Below is a small trained network, with its code and all its weights. Each question gives an input and a class and asks what happens when units are switched off, that is, made to give their printed mean instead of their output.

import numpy as np


def w(rows, s, z=0):
    codes = np.array(rows[::2]) - 128.0
    scale = np.full(codes.shape[1], s)
    scale[-1] = z or s
    return codes * scale


def norm(h):
    return h / np.sqrt((h * h).mean(-1, keepdims=True) + 1e-5)


def f(y):
    return y / 2 * (1 + np.tanh(0.7978845608 * (y + 0.044715 * y**3)))


def log_softmax(a):
    a = a - a.max(-1, keepdims=True)
    return a - np.log(np.exp(a).sum(-1, keepdims=True))


def net(x, mask):
    res = np.array(x, float).reshape(1, 6) / 4 @ E
    u = 0
    for l in range(3):
        y = f(norm(res) @ A[l][:, :-1].T + A[l][:, -1])
        res = res + np.where(mask[u : u + 3], y, B[l][:, -1]) @ B[l][:, :-1]
        u += 3
    return log_softmax(norm(res)[-1] @ U[:, :-1].T + U[:, -1])


A, B = {}, {}
E = w([
[132,95,193,24],'x0',
[165,183,143,123],'x1',
[156,92,114,101],'x2',
[88,76,31,46],'x3',
[32,254,63,112],'x4',
[37,21,232,171],'x5',
],0.0055)
A[0] = w([
[164,40,80,148,63],'L0N1',
[215,41,132,157,3],'L0N2',
[255,24,109,123,34],'L0N3',
],0.0078,0.0062)
B[0] = w([
[157,109,169,120,130],'L0N1',
[231,137,82,190,138],'L0N2',
[206,80,11,173,253],'L0N3',
],0.012,0.0014)
A[1] = w([
[146,18,188,72,57],'L1N1',
[192,47,171,255,25],'L1N2',
[85,170,108,206,2],'L1N3',
],0.0069,0.0057)
B[1] = w([
[107,132,95,255,209],'L1N1',
[206,107,58,95,254],'L1N2',
[145,230,82,165,59],'L1N3',
],0.0098,0.00099)
A[2] = w([
[228,160,134,157,98],'L2N1',
[126,165,2,246,3],'L2N2',
[136,165,151,243,19],'L2N3',
],0.0081,0.0029)
B[2] = w([
[71,111,246,123,212],'L2N1',
[82,40,149,255,254],'L2N2',
[105,222,69,30,162],'L2N3',
],0.0074,0.0025)
U = w([
[24,50,233,150,191],'0',
[48,208,89,244,112],'1',
[245,3,147,180,177],'2',
[151,252,65,68,153],'3',
[128,106,131,135,2],'4',
[215,177,215,101,100],'5',
[113,74,99,23,128],'6',
[142,117,129,129,17],'7',
],0.017,0.014)

Each question gives the input, the list of numbers given to net, and the class t.
The units are the neurons (one row each of A and B). Each row of codes is followed by its name. A weight is (code - 128) times the scale printed after its matrix; where a second scale follows, it is the last column's (A, B and U).
mask holds one flag per neuron, layer by layer. A switched-off neuron (its flag False) gives its mean, the last column of its row in B, instead of its output. The means were averaged over made-up inputs and are rounded, as every weight is.
A unit's drop is (log p(t) with every unit on - log p(t) with that unit switched off) / (log p(t) with every unit on - log p(t) with every unit switched off).
The circuit of an input: a set's keep is (log p(t) with only the set's units on - log p(t) with every unit switched off) / (log p(t) with every unit on - log p(t) with every unit switched off). Starting from all 9 units, units are removed one at a time, each time the one whose removal leaves the highest keep (on an exact tie, the one counted first), for as long as the keep stays at least 0.8.
units of the circuit, in order: the units of the circuit, biggest drop first
unit that matters most: the unit with the biggest drop
k most important neurons: the k neurons with the biggest drops, biggest first
k most important neurons of layer l: the k neurons of layer l with the biggest drops, biggest first
drop of u: that unit's drop, to one decimal
input [0,8,7,-6,8,6], class 3: 2 most important neurons	[L2N2, L2N3]
input [2,-1,5,-8,0,-2], class 0: unit that matters most	L2N1
input [-5,6,6,-6,5,-8], class 1: 2 most important neurons	[L2N2, L2N1]
input [-3,1,4,4,0,-1], class 6: units of the circuit, in order	[L1N1, L0N2]
input [-4,6,8,-8,3,-1], class 3: 2 most important neurons of layer 1	[L1N1, L1N2]
input [1,4,-3,1,-3,-7], class 5: 3 most important neurons	[L2N1, L2N3, L1N2]
input [4,4,-2,-2,8,4], class 3: 2 most important neurons	[L2N2, L2N1]
input [-3,-3,-8,5,6,-8], class 1: 2 most important neurons	[L2N2, L2N3]
input [0,2,8,-3,1,-3], class 5: 2 most important neurons of layer 2	[L2N2, L2N1]
input [1,2,2,-1,0,-3], class 5: 2 most important neurons of layer 2	[L2N3, L2N1]
input [-7,7,-3,0,3,-6], class 1: drop of L2N2	1.0
input [-6,-1,-2,7,0,0], class 0: drop of L1N2	0.2
